Below are the code and all the weights of a small trained network. Each question names an input and a class and asks about switching units off, where a switched-off unit gives its printed mean instead of its output.

import numpy as np


def w(rows, s, z=0):
    codes = np.array(rows[::2]) - 128.0
    scale = np.full(codes.shape[1], s)
    scale[-1] = z or s
    return codes * scale


def f(y):
    return np.maximum(y, 0)


def log_softmax(a):
    a = a - a.max(-1, keepdims=True)
    return a - np.log(np.exp(a).sum(-1, keepdims=True))


def net(x, mask):
    res = np.array(x, float).reshape(1, 3) / 4 @ E
    y = f(res @ A[0][:, :-1].T + A[0][:, -1])
    res = res + np.where(mask, y, B[0][:, -1]) @ B[0][:, :-1]
    return log_softmax(res[-1] @ U[:, :-1].T + U[:, -1])


A, B = {}, {}
E = w([
[158,188,128,138,23,224,191,154,51],'x0',
[182,115,140,110,107,26,238,6,130],'x1',
[168,32,181,57,20,103,87,157,202],'x2',
],0.012)
A[0] = w([
[142,168,116,128,147,180,214,154,64,126],'neuron 1',
[80,171,154,137,132,171,57,191,87,74],'neuron 2',
[81,154,141,148,135,210,73,159,121,62],'neuron 3',
[148,83,149,107,31,114,119,136,156,13],'neuron 4',
[92,140,126,137,124,160,24,182,122,204],'neuron 5',
[108,207,95,151,120,100,191,129,72,123],'neuron 6',
[94,163,146,155,114,138,128,119,99,85],'neuron 7',
[129,180,120,166,209,143,102,107,106,76],'neuron 8',
[135,163,135,127,19,197,157,156,93,189],'neuron 9',
[147,139,84,129,160,196,97,206,118,58],'neuron 10',
[79,186,124,196,108,119,196,105,72,124],'neuron 11',
[63,101,100,94,94,128,55,211,150,142],'neuron 12',
[133,111,136,127,99,52,209,74,139,66],'neuron 13',
[97,143,136,139,143,178,59,194,111,180],'neuron 14',
[126,157,126,130,17,198,155,146,84,110],'neuron 15',
[170,137,112,115,98,148,235,98,89,114],'neuron 16',
[196,83,133,108,43,115,82,127,146,160],'neuron 17',
[96,153,125,129,126,188,90,191,124,167],'neuron 18',
[153,88,147,138,161,135,40,159,154,131],'neuron 19',
[129,160,107,134,228,142,126,133,85,60],'neuron 20',
[150,105,134,91,119,85,72,150,151,146],'neuron 21',
[106,195,119,156,245,143,149,117,79,190],'neuron 22',
[145,160,129,131,10,215,170,153,86,2],'neuron 23',
[100,120,135,123,205,61,110,113,148,102],'neuron 24',
[133,151,132,103,107,133,189,113,107,117],'neuron 25',
[128,200,118,103,153,191,183,70,103,148],'neuron 26',
[116,191,87,146,211,139,113,114,114,120],'neuron 27',
[117,85,138,117,123,150,50,100,85,139],'neuron 28',
],0.011,0.012)
B[0] = w([
[116,185,170,159,116,149,82,123,130,197],'neuron 1',
[162,132,91,126,129,104,164,108,111,199],'neuron 2',
[171,149,100,127,154,87,151,99,109,190],'neuron 3',
[195,132,78,126,159,71,175,102,89,164],'neuron 4',
[103,143,171,158,85,172,88,153,157,245],'neuron 5',
[146,171,151,142,134,150,84,100,157,198],'neuron 6',
[150,141,135,141,110,140,116,122,138,145],'neuron 7',
[97,62,148,100,121,131,129,133,154,184],'neuron 8',
[201,150,92,133,161,87,136,94,101,226],'neuron 9',
[164,145,98,121,166,99,145,88,97,184],'neuron 10',
[139,189,130,159,128,168,104,150,129,202],'neuron 11',
[131,171,166,165,128,158,86,119,128,221],'neuron 12',
[93,29,84,73,134,100,160,147,115,193],'neuron 13',
[98,71,129,87,124,111,154,138,150,233],'neuron 14',
[115,75,82,99,158,88,199,105,105,202],'neuron 15',
[159,188,144,168,121,159,105,131,137,197],'neuron 16',
[64,89,132,111,130,136,137,151,140,201],'neuron 17',
[101,64,138,109,119,119,146,159,134,216],'neuron 18',
[107,189,144,143,123,157,90,133,135,202],'neuron 19',
[89,90,156,115,101,138,128,158,146,181],'neuron 20',
[105,148,147,151,124,165,116,141,136,187],'neuron 21',
[156,69,69,78,138,65,191,114,95,254],'neuron 22',
[34,6,145,64,94,125,124,171,177,187],'neuron 23',
[167,89,97,102,109,103,189,134,92,199],'neuron 24',
[137,151,148,140,145,129,99,120,118,166],'neuron 25',
[150,161,154,167,125,146,97,145,133,200],'neuron 26',
[103,70,109,99,127,106,152,118,128,204],'neuron 27',
[126,158,135,128,116,155,126,112,138,164],'neuron 28',
],0.017,0.02)
U = w([
[10,67,101,73,101,148,178,229,183,254],'0',
[220,142,22,112,181,91,217,125,83,17],'1',
[138,254,168,222,118,234,82,188,172,139],'2',
],0.0093,0.00074)

Each question gives the input, the list of numbers given to net, and the class t.
The units are the neurons (one row each of A and B). Each row of codes is followed by its name. A weight is (code - 128) times the scale printed after its matrix; where a second scale follows, it is the last column's (A, B and U).
mask holds one flag per neuron, in row order. A switched-off neuron (its flag False) gives its mean, the last column of its row in B, instead of its output. The means were averaged over made-up inputs and are rounded, as every weight is.
A unit's drop is (log p(t) with every unit on - log p(t) with that unit switched off) / (log p(t) with every unit on - log p(t) with every unit switched off).
most important unit: the unit with the biggest drop
top k neurons: the k neurons with the biggest drops, biggest first
drop of u: that unit's drop, to one decimal
input [6,5,6], class 1: top neuron => neuron 9
input [-3,0,-8], class 0: top 2 neurons => neuron 20; neuron 8
input [-6,8,3], class 0: top 2 neurons => neuron 9; neuron 13
input [4,2,2], class 1: top 2 neurons => neuron 9; neuron 5
input [3,3,6], class 1: top 3 neurons => neuron 4; neuron 9; neuron 5
input [0,8,3], class 0: top 3 neurons => neuron 9; neuron 13; neuron 22
input [3,-8,-3], class 1: top 4 neurons => neuron 3; neuron 10; neuron 2; neuron 9
input [-8,8,2], class 0: top 2 neurons => neuron 9; neuron 13
input [2,-7,-2], class 1: top 3 neurons => neuron 3; neuron 10; neuron 2
input [1,-3,-2], class 1: top 2 neurons => neuron 23; neuron 17
input [2,2,4], class 1: top 2 neurons => neuron 5; neuron 4
input [-1,0,2], class 2: drop of neuron 23 => 0.3
input [-8,-7,8], class 2: drop of neuron 24 => 0.0
input [2,4,5], class 1: most important unit => neuron 4
input [7,-3,-2], class 1: drop of neuron 9 => 3.1
